Each row, then the group of its hidden value
[-116   97  296 -287  105  -30  204  -21  -60   20  235   88  189  -17
  -42 -208  -84 -330  -19   12  137  -71  -33   13  361   64  142  200
   14  -19  171  223   49  -93 -196  115  -82   15]
(63)
[ -47  -65  118 -259  157  -76  141   31   29   76  178  -67   47   -9
 -213 -201 -105 -171 -176  -47   70   26  -17   47  352   23   39  235
   56  119  136  178   27    7  -69   26   46 -127]
(62)
[ -82 -120 -161  317 -327  -56 -208   74  -77  -49 -193  -20   92 -204
  266   86   67  125  121  -82  -20  105   10  -36 -257   33  -46 -211
 -203  208    2 -323   49 -201   70 -128  177  270]
(64)
[-111 -209   43   58 -203   61  -95   19 -179 -110 -155  -16  191 -221
  322  -43  -75 -167  155 -285   56  -80 -122  -38  -15 -110   56   44
 -221  255  205 -241  191 -376    7   65   12  208]
(63)
[-194  -26  195   31  -41   67   18   19   12  -62  -62  188  190   33
  142 -201  -42 -555  189  -24  -23  -89 -115  -14  104   75   99   64
  -56   84   40   21   76 -350  -46 -135 -147   30]
(54)
[  63  -87  269 -139   -6  -29  111   53  110   92  306  264   58   63
   78 -154  107 -237  180   18   31 -144  142  148  180  153  156  292
   43  -23  -79  280  204  -42  -32 -267  -15  121]
(51)
[-172  -25   22  186   18   22 -168   -5 -171 -228  -37 -111  240 -137
  130  -55  -84 -137  201 -272   29  -67 -105 -215   -8  -90 -148  353
  -99   20   87 -195  -28  -45    5   77  -18   46]
(59)
[ -19  -49   -2  -69   81  -59 -128 -122  -92 -191   63  -67   58 -168
   94   10  -47  167   71 -288   80 -221   60   66   16 -145   11  318
  -66  111  182  -71  190   27  141   19   53    7]
(63)
[-114   55  195   52  145   11   -4   38    0 -110  132  121  147  131
   54 -199  -32 -419  178  -51  -22 -137  -49  -98  103  107    7  408
   46 -157  -58   90   35  -27  -43 -109 -122 -127]
(62)
[  87 -245 -126   40   59 -129 -151   20   -7  -65  -14 -204  -72  -89
  -43  -39  -96  182 -102 -281  -27  -31   32   55   47 -109  -82  321
  -19  222   92 -123  148    2  138  -81  210 -135]
(53)
[-177  113   15  100   40 -115   19   96  -71   13  -54 -101  111   14
 -119 -119 -106 -208 -153   99   11  190 -108 -166  113  128  -81  -81
   -7  -11   46  -88 -191  -83 -168  102   63 -142]
(54)
[ -15 -181 -198  114    1  -48 -144  153   39   60 -114  -55 -136  -36
  -28   48   96  137  -96  -45  -38   56   76   37 -202   67  -63 -140
  -27  156  -89 -196   43   55  231 -208  161 -136]
(62)
[  66 -151 -149  168 -199 -142  -95  172  -30  102  -99  -37  -94  -54
  141   47   56  177 -122   18  -24  132   66   45 -189  129   37 -225
 -100  127  -44 -230  110 -104   34 -129  254   24]
(64)
[ 158  -99  -56   36   71 -211  -55   14  201   45  306   28 -146   57
  -96  -75   84  270   -4  -34  -68  -42  205  124   86  123  -91  441
   35  -18  -75  193  108  253  132 -226  184  -62]
(62)
[ 171 -276 -195   39   -5 -215  -47  196  124  226   97 -175 -220  -33
 -235    6   61  355 -270   -8  -40  219  168   91   45  101 -131   30
   40  205  -90  -16    5  179  103 -194  365 -110]
(53)
[-176  -87 -111  129  -56  -37 -148   -1 -189 -150 -126 -259  188 -252
   41  -18 -138   51   -9 -268   56   84 -133 -185   36 -139 -174  134
 -161  206  219 -272  -70  -88    1  200  102   71]
(59)
[  53 -138 -226  111   55 -162 -177   95  -85   -9   51 -290  -65 -171
 -129  104   14  469 -146 -189   40  109  115  -77  -70  -49 -227  170
  -24  109   13 -198  -55  286  129   22  296  -70]
(44)
[ -12  172   10 -130  249 -203  -38 -104  -91 -148  190 -209   56  -66
 -198  -36 -126  209 -180 -108  110  -62   91   14  156  -65   -7  350
  111  -45  126   32    3  263  -34   66  148 -183]
(64)
[-249  130  251 -122   81   68    4 -139 -206 -262  -21   35  329 -114
  169 -149 -169 -434  164 -204  128 -226 -150  -64  161 -116  145  234
  -59   35  251  -44  111 -261 -105  131 -179   37]
(51)
[-134   28  -65  226   57  -49 -195   19   17 -115  -57   -7   59  -46
  -45   27   69   -9  128  -45  -32  -14   66  -68 -132   37 -148   63
   17   31 -108 -120  -92   73  141 -205   51  -47]
(54)
[  51  -92    7  143 -110 -132  -24  117   22   65  180   28   20   -8
   98  -77   53   72   62  -17  -27   70   59  -57   44  157  -89  240
  -93  -42  -36   21   34   33  -52  -42  141   96]
(44)
[ -83  277   32   96   72 -203   27   95   11   83  221    7   60   26
 -212   12  113  109  -81  281   62  188  164 -101   17  260  -98  -75
  105 -215 -165   84 -257  306 -134  -73  147  -17]
(64)
[ -92   60  295 -125  115    4  160  111  -45   50  222  138  164  108
    4 -215  -20 -446   62   54   68  -47  -31  -80  237  165   88  245
   54 -154  -22  174   11  -45 -188   -3  -95  -64]
(44)
[ -52   76   89 -198   67  -96   56 -150   57  -86  222  116   36  -37
   66 -149  -35    9   26  -69   48 -195   37  133  194   28   97  307
  -92   10  228  192  183   -8   49   61  -50    7]
(44)
[ 183  -98   12 -157  128 -187   58  148  117  224  314   -3 -175   26
 -249   19  155  288 -179   88   61   52  298  165   85  157   14   96
  160    6 -162  183   54  335   66 -256  259  -96]
(51)
[-147  -82 -114  -50   76    7 -143  -88  -40 -161 -117  -91   30 -169
   11  -10  -51   53  -13 -237   39 -131  -25   58  -38 -141  -15   72
  -86  243  187 -151  108  -50  236  -20   13  -71]
(62)
[   2 -132 -133  -51  -29  -51 -110    0  -17  -25  -63    5 -106 -125
  125   58   55  227  -55 -136   34 -120   85  149 -146  -23   69  -82
 -117  189  112 -149  216  -39  236  -73  105  -32]
(63)
[  76 -106  -76 -200  184 -153   -7   -9  105   68  287 -126 -105 -104
 -289  -14   56  369 -150 -104   69   -9  212  134  177  -20  -97  311
   76  130   43  168   32  360  171 -102  199  -74]
(59)
[  53 -196 -186   72  -99 -143 -142   97  -50   58    4 -238   -9 -241
 -108  110   41  396 -127 -140   63  170  148   36  -52  -59 -108  -21
  -15  277   -9 -178   -5  136   91 -139  344  123]
(64)
[-159 -116   22 -176  117   55  -54  -71 -126 -151  -32 -140  150 -202
  -19  -78 -123  -93   -1 -316  109 -132  -77   -1  146 -202    3  239
  -62  248  252  -87  101  -73  109   86  -21  -27]
(59)
[ 121  -79  -70  139   14 -258  -10  175  122  177  190  -91 -113   66
 -216  -59   45  189 -168  112  -59  227  144  -16  104  207 -159  142
   71  -13 -149   75 -104  189  -61 -154  288 -101]
(54)
[  40    5    9   35  137 -136 -105  -79  181  -80  207  101  -62   46
  -78  -60   80  100  115  -48  -55 -163  185  136   40   63  -50  382
   68  -13  -72  170   98  172  183 -289   56  -78]
(54)
[-238  155   81    1  102   27 -129 -157 -216 -320  -71  -35  239 -160
  168  -25 -116 -138  151 -238  108 -235  -95  -95  -18 -139   20  196
  -96    6  231 -170   65 -106   36  160 -117  -13]
(63)
[   2   14  -15  -24  104 -166   -3   84 -148    8  112 -216   35  -76
 -110  -26  -90  157 -199  -78   90   97   17 -111  118   21  -88  163
    4  -23   94  -83  -61  139 -108  177  188 -125]
(63)
[-177 -221 -113  184 -165   91 -171  119 -171  -85 -301  -90  124 -181
  239    0  -41 -152   72 -234    3   29 -155 -125 -176  -70  -44 -130
 -202  254  103 -391   66 -292  102   16   36   62]
(59)
[  65 -324 -161  -35 -107  -91  -21  163   83  202    8  -96 -130 -120
  -85  -15   62  204 -178  -67   -6  158   86  111   32   48  -46  -86
  -71  316   20  -57   81   -8  138 -143  250   28]
(62)
[-167   27  152   89  -11   75 -121  -72 -100 -223   26  142  234 -100
  257  -49   25 -237  354 -197   47 -241  -19  -61  -47  -37   17  276
  -95  -15   54  -61  114 -126   62  -67 -133  144]
(63)
[ 167 -232   98  -75 -112  -96   78  170  137  237  234  169  -93   26
   41  -66  159   21   18   54    4   15  197  186   75  190  110   70
   12   94 -129  167  198  -10   20 -306  169  119]
(51)
[-156  150  167  -18  237  -18  -19   73 -181 -108   83 -128  233  -18
 -172  -58  -69 -254   -2  -56  124    4    4 -173   95   -3  -26  209
  178 -106  -76  -49 -144  154 -132  -45   19 -142]
(64)
[ -97  -72   77 -122   34  -20    6  -71    0  -99  -85   51   50   -7
  105 -185 -148 -295  -32 -140   -5 -156 -109  116  143  -40  158  114
  -76  193  223  -14  222 -329   36  -18  -59 -118]
(54)
[-314  185  164   -2  115   25  -31 -155 -111 -272  -40    4  306  -68
   46 -191 -182 -431  142 -135   51 -134 -189 -132  191  -69   -6  263
  -62   14  229  -14  -43 -205  -82  140 -187  -35]
(53)

[-102  -82  -77  -34   13    0   60   45   22  -18  -72   46   35 -106
   58   12  -22   34   81    2  -30  -96  155   30   87 -110  -18  112
    0   58  -75   50  -85   80  -69  -60  -13   64]
dezo
[-181 -173  -53  -62  -83  -35   16   64   91  -71  -39   37    7 -126
  -26   55  -82  -54   55  -74    4 -117  212   88   11 -123  -34   61
   -7  131 -103   58 -151   19  -39  -81  -19  166]
dobos
[ -74 -120 -104  -15   -8    4  115  -27   77   21 -117   23  -44 -155
  114  -28   -6  -51   84   85  -39 -172  120   91  125 -102   33  212
   -9   21 -138   35  -72  -27 -190   24  -14  121]
dobos
[ -43 -105  -45    0  -32   14   40   48  -17   50  -52   56   -1 -108
  142   23   21   64  122   11  -11  -39   97  -17   59  -50  -57   75
    8    3  -78    7  -37   97  -72   15   -1   36]
dobos
[ -63 -102  -25  -48    2  -10  -29   88  -40  -17  -27   67   52  -93
   77   66  -36   91   96  -86   14    1   83  -36   52  -85  -53  -37
    2   47  -44   40  -43  149   25  -23  -19    0]
vab
[  91   26   -8  106   65   60  -66 -115  -61 -135   44 -105   -5   62
  -76  -50  -86  -99 -110  -69  -20  -28 -141  141   43   70   52   -2
   47   33   94   -4   30   35   -8  -70  -36 -112]
kuvof
[ -10  -80  -47  -12  119   19   -7  -33   16  -31  -44    0  -68 -165
   63    2  -42   -1    6  -31    3  -97  -22   46   73  -99   76  114
  -23   36  -31   -3  -10   65  -70    2  -81   27]
vab
[  24  -41   42   69   31   72 -131  -79  -98 -114  112  -87   -8   52
  -41   26 -127  -81 -164 -144   -5   44 -171   88  -52   69   -8  -78
  113   35   57   18  -29   85   37  -84  -40  -99]
kuvof
[ -39  208   72  261  500  294  -29 -222 -292   -7  191 -181 -171 -103
 -121 -105   36   78 -481    2 -186  -92 -128  -12 -193   47   91  527
  212   31  178  -22 -134  290  -84 -475 -207 -145]
gima
[ 100   73   27   78   75   36  -60  -31 -178 -113   17  -37  113   90
  -62  -12  -66   35  -26  -98  -27   39  -89   33  108   58   10 -103
   51   19  103   52   55  132   52  -89  -11 -209]
gima
[-16 -14 -46 -13  69  18  33   2 -55 -33 -57  21  63 -44  67   3 -43  37
  41 -12 -36 -34  15  14 132 -61  14  38  30  11 -37  67 -20  90 -65 -34
 -10 -55]
gazum
[-121 -213  -43  -70 -209  -80   -6  120  243   -8  -52   55  -87 -116
  106   79  -43  -85  177  -38  105  -11  132   90  -10  -56  -60  -30
  -79   62  -83  -49  -71  -59  -75   90   18  200]
dezo
[  80   55   -1   60    6    2   14  -33  -10  -51  -76  -41  -14   56
   22  -30  -40  -63    5   25   18  -10  -93  103  143   73   59   11
    4  -25   64   30   49  -16 -110    1   -4 -117]
gima
[-22 -37 -22 -17  27   6   6  -2 -10 -46 -42   4  21 -31  58  20 -70 -21
  12 -28  -3 -18 -27  49 100 -33  20   6  32  11 -30  56 -26  43 -74 -13
 -12 -36]
gazum
[-494  -62  -77 -196   26  -59  143   97   34 -146 -219   42   82  -88
 -258   71 -208 -112 -240  -16  -89 -372  456  178  123 -253   66  322
  116  265 -165  425 -453    0 -153 -450  -77  190]
dobos
[-101  -47  -24   16  -49   11   62   67  -38   22  -67   45   35  -48
   49   20   15   45   78   14  -30  -55  181    8   57  -22  -72  100
   31   35  -57   70  -96   84  -84 -100    9   28]
dobos
[  -5  -54   21   13   -2   16  -72  -19  -28 -103   47  -34   27   15
  -12   37 -115  -62  -42 -115    9   38  -86   73   21   10   -2  -94
   55   39   14   27  -20   47    0  -37  -14  -53]
gima
[ -42  -84  -69    4   -2   -8   53   35   23   -7  -80   39   -1 -124
   51   -8   13   33  122   11   -9 -109  146   38   92  -80   -4  116
  -45   51  -48    6  -34   63  -67  -22  -21   60]
dobos
[  70   25   41   95  -16   33  -77  -17  -61 -105   77  -54   47   90
  -41    3  -63  -30   -5 -103    9   95  -89   62   10   94  -33 -119
   38   18  102  -29   37   69   32  -60   10 -119]
gima
[   3 -102   21  -32   79   59  -99  -20 -193  -49   79   18  106  -39
   98   79 -119   66  -37 -162  -37   75 -135  -58   32  -55  -46 -148
  127    3  -67   72  -17  188   60   -2  -21 -117]
gazum
[-92 -62 -45 -24  55  18   7  38 -20 -51 -13  29  53 -86  21  27 -48  47
  34 -59 -30 -44 101  10  46 -97 -23  55  21  70 -39  44 -78 123 -15 -96
 -25  24]
vab
[  62  -66  -12   30  100   41  -44   -3  -59   25    6   19  -51 -136
  140   17   12   86   68  -46   13   13  -74  -41   37  -36    7   32
  -14  -20    0  -58   55  143  -18   50  -59  -47]
vab
[-105 -123 -219 -182  418  120   74 -303 -432 -335   28  -14  551  -85
 -129  -43 -374   -1 -222 -210 -379 -315  -28   60  364 -444  133  -27
  303  167 -344  412 -164  223   67 -180  -24 -125]
gima
[-131 -140  -58   10    5   39   29    4  115    6   17    1  -98 -167
   79   12  -10  -36   17   -1  -15  -80  108   60  -59  -85  -26  192
    7   61  -75  -50 -116   39 -103  -59  -41  168]
dezo
[  56  -17   -8   34   57    7  -58  -64  -43 -155   13  -53   49    9
  -82  -11 -115  -73  -31 -109   -4  -31  -81  112   92  -11   64  -67
    9   64   50   26   28   32   14  -41  -33  -80]
gima
[  12  -80  -19  -17   67   20  -54  -23  -80  -95   32    5   86  -52
   28   32 -100   18   23 -126  -23    7  -55   16   74  -73    2  -91
   39   42  -34   34    2  113   32   -5  -21  -57]
gazum
[ 19 -73  11   0  16  17 -66  16 -47 -38  30  10  18 -45  80  48 -62  23
  44 -98  20  60 -75  -2  33 -14 -23 -88  26   6  -7  -5  16 102   6  25
 -16 -55]
gazum
[ 17  22 -29  24  92  28  31  -9 -51 -15 -61   3  12 -44  63 -16 -12  38
  25  15 -21 -35 -13  21 121 -23  36  84  15  -4   7  38   4  86 -84 -39
 -28 -77]
gazum
[ 72 -13  -1  62 103  33 -44 -33 -20 -39   4 -28 -64 -87  34 -13 -14  13
  18 -47  22 -11 -81  35  46  -4  53  46 -33  11  61 -56  56  80 -29  -3
 -66 -56]
gazum
[  14  -34   27   49   13   52 -104  -67  -96 -145   93  -72   60   74
  -69   23 -142  -79 -123 -147  -21   38 -125   96   -5   43  -11 -113
  107   53   43   43  -31   74   43  -90  -13  -99]
kuvof
[ -29  -18   32   32   37   42  -80  -11  -95 -123   88  -35   84   36
  -63   37 -112   -8  -63 -147  -25   57  -40   37   -8    4  -35  -93
   84   65   37   41  -46  119   53 -126  -11  -79]
gima
[ -17  -57    0    8   51   37  -54   20  -72  -51   50   13   53  -51
   45   43  -52   59   31 -107  -13   47  -13  -21   13  -41  -43  -50
   39   33   -4    2  -20  148   32  -47  -20  -45]
gazum
[-130  -73  -33  -66  -58  -19   43  109   22   29  -89   69   24  -49
  117   64  -30   42   74    6   12  -11  118   -5   75  -55  -59   38
   32   18  -75   89 -100   80  -86  -41   11   28]
vab
[ -66  -17   -5  -15   44   19  -27   40  -83  -86   14   17  109   -3
  -21   40  -80   47    2 -103  -30   15   52    4   56  -53  -36  -46
   56   65   -2   79  -64  137   26 -123   -8  -56]
gazum
[  28  -11   17   19   59   42  -57  -54 -139  -90   20  -35   70   42
    4   22 -119  -27  -92  -96  -30   15 -128   49   81   15   19  -74
  104   11    7   91  -12   90   -7  -54  -21 -141]
gima

New part:
[  46  -35  -61 -292  189 -186  113 -167 -173 -135  116  -48  -40 -153
  215  293 -161  119  111 -209   36   77  370 -143  156  252  -34  -67
 -222  121 -168  -67  -74 -261   52  -76  205   83]
<76>
[-191  233  195 -193  289 -462    7 -255  -70  -44  158 -252 -105 -220
  -22 -195 -121 -152  -94   37   43  266  129 -119  291 -238 -167 -253
 -416 -113  -23   18  248   24   13   81  -84 -119]
<66>
[  13   16  169 -150  419 -485 -288 -101 -133   56 -138  153 -197  -30
  -84 -167  -63  177  -83  -51  235  321   76 -118  247 -277  -23 -231
  -52 -200   65  250  358  -10  -58  -22   33   92]
<84>
[-182  244  116  -99  190 -395   15  -76 -116  217  152  -14   45  -43
 -132 -178 -231   -6 -155  239 -244   57   40    5   74 -276  -37 -310
 -148 -194   48  193   85   30 -167  -72 -196 -134]
<65>
[  31  139   76  -82  256 -335  202  -45   40   81   27 -104 -243  -17
 -191   39 -221   57  104  209   41  111  102   -3  -34   46   67   -1
  -19  -82  -80  207   22   21  -68  -49  115  161]
<64>
[  19  184  -22  169  -90  107  201 -187  306  -82 -132 -356   56 -355
   66 -136  264 -389   -2  140   26 -131  -55  169   26  -56   14 -129
  -84  -39  -22 -333  -18  315  119   86  -18  -58]
<78>
[ -33 -427  184   66 -224  333  299  274  126  -37  -52  100 -161   75
  -11   81  102 -200  156 -198   14  -98  153   99   28  311  178   43
  221 -165 -176    2 -157  109   63    3   10  269]
<70>
[  90 -139  261  117   75  -38  225  -46  255 -145 -122  -50 -335 -106
 -121  -32   35 -103  148   -2  263  234    8   30  116    8    1  -30
  -42 -121   -9  -47  182  271   10  140  120  168]
<67>
[ -22 -279   65   61 -255  422  329   24  146 -268  -17 -184   14 -250
  198  143  174 -367  144 -268   67  -96  137   65  126  280  -10  -28
  -72   38 -145 -379 -164  115  178   68    4    4]
<66>
[ -13 -454   34  200 -450  650  143  141  175 -165  -99  111  255 -185
  278   27  362 -442  -65 -365 -115 -268  -17  177  110   83   49 -244
  128 -125  -11 -474 -184  206  138   40 -170  -61]
<66>
[ -47 -159  152  216  -95  293  332  299  248  -46 -180  -78  -75  -17
   36    1  -16 -149  148    2    2  -74 -148  120   34  -67   15   83
  229 -202  181   12  -26  200  -80   66 -171   32]
<84>
[ -31 -201 -122   44 -109  494  233  262   64 -213 -179 -249  163 -166
  358  237   33 -208  167 -303   53 -233  -27   65   80  139  -41  145
  187   43   82 -217 -232  -83  108  -75 -163  -92]
<76>
[  97  -22  184   26  109 -174  127 -243  165 -131  -33 -106 -268 -217
 -156  -57   67 -168   60   40  246  235   91   20  104   42    4 -160
 -192  -36 -141 -138  157  244   84   89  176  107]
<64>
[-214  -14   97  -68   47  -37  141  205   34   92  126 -157   12   50
    2 -110  -88 -311 -111  -49 -193  -99  -20   65   75 -135   33  -80
   56 -275  -23  100  -78  -21   14  -40 -264    2]
<76>
[  14  -36   89 -186  325 -290  101   65  -96    7  -67   56 -228   64
   56  157 -272  319  183  -54  113  173  202 -137  136   53   -7   77
   29  -72   52  301  104 -172 -121  -50  110  198]
<70>
[-327  365    1 -282  387 -421  -41   54 -250  115  148 -428   59 -107
   -9 -166 -282 -180 -122   76  -85   32   31  -88  171 -273 -108  -77
 -157 -141   -2  261   27 -226   12 -132 -318 -217]
<76>
[-287  480    9 -191  308 -460  -46  -74 -248  232   69 -374   64 -176
 -185 -245 -236  -90  -78  342  -87    9   60  -11   51 -203  -43 -164
 -149  -57  -53  289   32  -50  -49 -183 -251 -233]
<75>
[ -10  277 -139  -33  254 -117  226   79  -53   18 -101 -372  -21 -207
  -80  104 -236  -43  165  241   74  -69  -38    6  -80   24   12  124
   76   44   22  126 -137  -82  -12 -125  -38  -90]
<64>
[  60 -337  253  -32   -4  -42   54   26   73   47  -86  256 -315  152
 -123   31   28  117  132 -123  154  137  244   60   51  248  157  -71
  126 -107 -190  160   81  141  -17  -75  160  360]
<64>
[ -42  211   -8 -149  308 -309  132  -15 -194   40  -25 -130  -73 -151
  -48   93 -295  181  142  166   43   99  145 -112   71    5  -29   -9
  -81   17   15  223   11 -144 -106  -82   31  -47]
<67>
[ -71  192  -72 -145  112 -202   36 -182 -272   40   87  -15  201 -293
   62   56 -159   64  -34  105 -155  -14  200  -74  104  -23  -62 -303
 -239   61  -30  -49  -56 -108  -80  -95  -32 -227]
<67>
[ -51 -206  204  155 -298  311  302  -90  185 -182   -5   -9   40 -261
  139   -6  165 -255   66 -107  -50   -6   97   83  173   73  -68 -231
 -183  -42   -5 -364    5  290   14  149  -48  -81]
<84>
[-141  148  -44   70 -110  168  210  -31  -65  -45    3 -209  291 -361
  122   -3  -46 -204    2  111 -179 -153  -12   53   77  -89 -110 -224
 -147   31   88 -226 -128   78  -45  -23 -230 -364]
<67>
[  13  176  -50    1   84 -104  239  -34   91   89   -4  -46   70  -56
  102  117 -211  137   58  188 -221  -99   27   61  -44  -68  -20  -77
   10  -45  149   34  -65   20 -183  -70  -34  -17]
<75>
[ 125 -107  -88 -159  190 -130 -206    1 -122  107 -307   88 -150   10
   12   48  162  191  129 -113  281  -45  307   20   15  300  254   36
  271   16 -252  217  -13  -89  116 -228  235  354]
<78>
[-114  248  -63 -130  229 -273   25   61 -147  229  -14  -89   66   -2
  -41  -18 -255  128   -3  215 -160  -87   58   21  -35  -99   36  -77
   86  -83   47  288  -57 -105 -138 -206 -139  -46]
<75>
[  54  130 -217  -40   75  -38   77   78   -9  191 -130   -3  142  -22
  114  104  -29  100   28  125 -192 -291   91   99 -118   68  172  -20
  248  -63    2  105 -203  -91  -68 -188   17  113]
<78>
[ -60  305  -21  -81  242 -286   77 -181 -111   -9   15 -248   42 -302
  -44  -29 -181  -37    6  199   19   88   40  -48   91 -140 -105 -179
 -227   32   32  -12   53    1  -41  -43  -54 -215]
<65>
[  40 -185  184  -63  200 -163  -61   55  -47   30 -178  209 -229   75
  -28   20  -91  257  113 -100  201  203  138  -41  144    3   37  -60
  106 -114   31  241  189   20  -95  -66   65  190]
<67>
[-140  152   90    1   -3  -59  110 -185  -58  -88   52 -246   94 -410
  -30 -159   66 -336  -57   82    3   48   65   -7  180 -100  -94 -294
 -305  -28  -70 -222   39  147   74   73 -111 -255]
<84>
[ 178 -244  110   33  123   54  143   70  145 -117 -267   11 -339   -1
  -54  160   -3  109  282 -104  375  138  102   30   20  248   98  150
  198   10  -72   82   55  100   40  -48  217  298]
<64>
[ -64   70   87  -81  208 -198  322  146    9   42   38 -135 -198    9
  -80   84 -267   25  158  125  -30   46   95  -52   28   43   39  105
   32 -139   -2  244  -42  -74  -91    6   12  132]
<70>
[ 123 -202  -78  241 -212  492  212  149  277 -103 -293  -11  143 -122
  249  156  140  -92  127 -104   -6 -243 -131  198  -48   44   31    5
  287  -18  181 -260 -141  196  -14  -48  -78   -3]
<75>
[-117  140  140   36   91 -135  178  -29   48   -2   22 -164  -28 -195
  -59 -132  -81 -171  -16  146  -47   73  -26    6  124 -195  -68 -167
 -141 -152   73   -6   85  137  -63   76 -133 -121]
<84>
[ -37 -314  115  156 -190  446  290  313  125  -99 -233  -16  -47  -36
  116  110   53  -85  242 -149   87 -116   16   95   54  178   53  120
  264  -71   53  -20 -110  122   -9  -12 -103   70]
<84>
[ -99 -139  145  -58  -47  -87  -63   77  -18  257   -5  202  -53  158
 -130 -155   59  -39  -91   11 -137  -83  161  138  -11   55  199 -217
  175 -222 -169  208  -21  112  -35 -165  -79  201]
<75>
[-143  137   47  158 -203  170  296   37  257  114  -25 -209  139 -103
   75 -128   77 -255  -13  199 -287 -261  -51  221  -39  -76   36 -113
   53 -146   65 -107 -117  264  -69   -5 -222  -62]
<78>
[ -83  123  223  -40  153 -384  -75 -270    6   50  111  -70 -119 -211
 -268 -318   65 -305 -206  132   49  222   43   21  155 -225   -5 -414
 -284 -192 -149  -47  216  235   58   55  -38  -55]
<65>
[ -19 -176  284   38   51 -145 -162 -110   91   27  -75  136 -177  -42
 -171 -274  177 -191 -138  -84  166  208   22   77  172 -160   46 -334
  -41 -229  -86  -12  257  288   54   21  -40   95]
<65>
[  28  -21    6   12  121  -25  260  191   36   47  -71   73  -33   29
   83  167 -234  169  129   59 -124  -51   12   -8    7  -40   26   38
  157 -141  177  160  -59  -65 -185  -24  -24   80]
<84>
[  15 -281  130  143 -281  366  288  -51  246 -241    4  -62   26 -255
  159   33  247 -418   24 -220   -2  -55   50   96  146  104  -17 -184
 -114  -76  -69 -451  -64  245  137  156   -4    1]
<66>
[ -50  -76   44  126   89  197  176  322  141  -72 -256 -207  -52  -65
   71  -14  -28 -165  122  -57  137  -57 -195   54   75 -144  -12  146
  266 -181  206   71    3   64    0   14 -201  -14]
<70>
